Below is a small trained network, with its code and all its weights. Each question gives an input and a target symbol and asks what happens when units are switched off, that is, made to give their printed mean instead of their output.

import numpy as np


def w(rows, s, z=0):
    codes = np.array(rows[::2]) - 128.0
    scale = np.full(codes.shape[1], s)
    scale[-1] = z or s
    return codes * scale


def norm(h):
    return h / np.sqrt((h * h).mean(-1, keepdims=True) + 1e-5)


def f(y):
    return np.maximum(y, 0)


def softmax(a):
    e = np.exp(a - a.max(-1, keepdims=True))
    return e / e.sum(-1, keepdims=True)


def log_softmax(a):
    a = a - a.max(-1, keepdims=True)
    return a - np.log(np.exp(a).sum(-1, keepdims=True))


def net(x, mask):
    ids = ['γζθμπτφ'.index(c) for c in x.split()]
    T = len(ids)
    res = E[ids] + P[:T]
    u = 0
    for l in range(2):
        q, k, v = (norm(res) @ M[l].T for M in (Q, K, V))
        z = softmax(np.where(np.tri(T) > 0, q @ k.T / 3**0.5, -1e9)) @ v
        res = res + np.where(mask[u], z, O[l][:, -1]) @ O[l][:, :-1]
        u += 1
        y = f(norm(res) @ A[l][:, :-1].T + A[l][:, -1])
        res = res + np.where(mask[u : u + 12], y, B[l][:, -1]) @ B[l][:, :-1]
        u += 12
    return log_softmax(norm(res)[-1] @ U[:, :-1].T + U[:, -1])


Q, K, V, O, A, B = {}, {}, {}, {}, {}, {}
E = w([
[183,23,8,124],'γ',
[74,132,114,174],'ζ',
[112,38,49,168],'θ',
[72,101,110,216],'μ',
[46,52,92,164],'π',
[129,188,108,21],'τ',
[91,5,98,203],'φ',
],0.012)
P = w([
[143,58,156,220],'0',
[82,182,63,107],'1',
[104,48,159,99],'2',
[90,182,62,101],'3',
[61,2,182,58],'4',
[96,184,70,106],'5',
[201,58,234,85],'6',
],0.0085)
Q[0] = w([
[1,85,4,184],'L0H1',
[117,178,87,107],'L0H1',
[11,84,106,46],'L0H1',
],0.0079)
K[0] = w([
[40,121,62,142],'L0H1',
[119,67,75,240],'L0H1',
[96,95,132,254],'L0H1',
],0.0092)
V[0] = w([
[105,164,197,208],'L0H1',
[88,122,96,254],'L0H1',
[96,155,158,53],'L0H1',
],0.0057)
O[0] = w([
[163,124,60,166,123],'L0H1',
[149,172,253,166,254],'L0H1',
[2,135,229,110,76],'L0H1',
],0.0076,0.0047)
A[0] = w([
[81,146,87,163,32],'L0N1',
[180,189,148,193,91],'L0N2',
[136,148,171,79,81],'L0N3',
[91,200,188,116,184],'L0N4',
[44,255,112,114,152],'L0N5',
[102,241,95,67,231],'L0N6',
[16,122,90,195,137],'L0N7',
[78,86,190,185,159],'L0N8',
[164,36,121,156,191],'L0N9',
[198,82,141,70,133],'L0N10',
[206,156,106,125,151],'L0N11',
[166,133,21,139,3],'L0N12',
],0.0092,0.0024)
B[0] = w([
[109,254,91,204,159],'L0N1',
[146,97,177,89,161],'L0N2',
[121,83,60,113,167],'L0N3',
[140,142,192,154,190],'L0N4',
[184,147,119,121,225],'L0N5',
[189,139,198,173,242],'L0N6',
[64,130,91,176,254],'L0N7',
[192,70,66,73,246],'L0N8',
[106,136,253,141,241],'L0N9',
[10,114,126,233,183],'L0N10',
[59,106,93,111,163],'L0N11',
[34,195,147,99,154],'L0N12',
],0.007,0.0059)
Q[1] = w([
[147,138,254,127],'L1H1',
[100,104,159,185],'L1H1',
[123,116,174,104],'L1H1',
],0.012)
K[1] = w([
[186,149,203,9],'L1H1',
[51,195,113,197],'L1H1',
[126,137,77,65],'L1H1',
],0.011)
V[1] = w([
[139,199,1,214],'L1H1',
[220,211,30,47],'L1H1',
[125,138,137,23],'L1H1',
],0.0043)
O[1] = w([
[142,192,140,3,133],'L1H1',
[148,133,179,118,7],'L1H1',
[232,227,173,253,53],'L1H1',
],0.0046,0.002)
A[1] = w([
[138,118,14,148,152],'L1N1',
[214,81,254,89,156],'L1N2',
[63,129,137,189,20],'L1N3',
[117,53,71,205,170],'L1N4',
[160,137,46,135,55],'L1N5',
[39,107,198,68,126],'L1N6',
[174,134,228,135,65],'L1N7',
[26,159,212,227,102],'L1N8',
[58,72,114,90,66],'L1N9',
[41,126,99,167,3],'L1N10',
[114,4,82,140,155],'L1N11',
[88,172,110,46,95],'L1N12',
],0.0073,0.0024)
B[1] = w([
[170,151,158,32,157],'L1N1',
[43,109,72,3,233],'L1N2',
[183,105,92,154,176],'L1N3',
[227,74,145,100,238],'L1N4',
[179,65,76,92,135],'L1N5',
[89,76,181,123,219],'L1N6',
[74,154,100,17,177],'L1N7',
[163,68,147,155,251],'L1N8',
[125,121,170,132,197],'L1N9',
[136,145,107,123,175],'L1N10',
[163,93,212,107,253],'L1N11',
[186,148,201,98,142],'L1N12',
],0.0061,0.0059)
U = w([
[24,89,142,40,33],'γ',
[123,191,156,225,249],'ζ',
[7,161,110,183,154],'θ',
[161,134,64,160,151],'μ',
[81,111,1,86,61],'π',
[151,210,161,71,230],'τ',
[167,53,172,174,165],'φ',
],0.01,0.0015)

Each question gives the input, a string of symbols that net reads in full, and the target symbol t.
The units are the heads (3 rows each of Q, K, V and O) and the neurons (one row each of A and B). Each row of codes is followed by its name. A weight is (code - 128) times the scale printed after its matrix; where a second scale follows, it is the last column's (O, A, B and U).
mask holds one flag per unit, layer by layer, with each layer's heads first. A switched-off unit (its flag False) gives its mean, the last column of its rows in O or B, instead of its output. The means were averaged over made-up inputs and are rounded, as every weight is.
A unit's drop is (log p(t) with every unit on - log p(t) with that unit switched off) / (log p(t) with every unit on - log p(t) with every unit switched off).
The circuit of an input: a set's keep is (log p(t) with only the set's units on - log p(t) with every unit switched off) / (log p(t) with every unit on - log p(t) with every unit switched off). Starting from the 12 units with the biggest drops (on a tie, the unit counted first), units are removed one at a time, each time the one whose removal leaves the highest keep (on an exact tie, the one counted first), for as long as the keep stays at least 0.8.
circuit, biggest first: the units of the circuit, biggest drop first
top k neurons: the k neurons with the biggest drops, biggest first
top k neurons in layer l: the k neurons of layer l with the biggest drops, biggest first
drop of u: that unit's drop, to one decimal
input π ζ τ π π μ, target μ: top 4 neurons -> L0N9; L1N2; L0N1; L0N8
input θ φ ζ θ π τ θ, target γ: circuit, biggest first -> L1N2; L0N9
input ζ μ φ π ζ μ ζ, target γ: circuit, biggest first -> L1N2
input τ τ π θ, target θ: circuit, biggest first -> L0N12; L0N8; L0N1
input θ ζ π τ φ φ θ, target γ: top 3 neurons -> L0N9; L1N2; L0N7
input γ π τ, target φ: top 3 neurons -> L0N10; L0N3; L0N9
input μ μ φ τ π π τ, target γ: top 2 neurons in layer 0 -> L0N7; L0N10
input τ π π π, target π: top 3 neurons -> L0N7; L0N1; L0N9
input ζ ζ τ μ τ π τ, target γ: top 2 neurons -> L0N7; L1N2
input τ τ π γ, target γ: circuit, biggest first -> L0N12; L0N8
input θ γ π τ φ τ φ, target γ: circuit, biggest first -> L1N2; L0H1
input μ ζ φ μ, target μ: top 2 neurons in layer 0 -> L0N9; L0N1
input θ τ θ π θ μ π, target γ: top 2 neurons -> L1N2; L0N9
input μ φ φ μ τ θ μ, target γ: circuit, biggest first -> L0H1
input τ τ μ τ θ ζ ζ, target γ: drop of L0N5 -> 0.0
input φ θ π μ τ, target φ: drop of L0N9 -> 0.4
input μ τ φ π, target π: drop of L0N7 -> 0.2
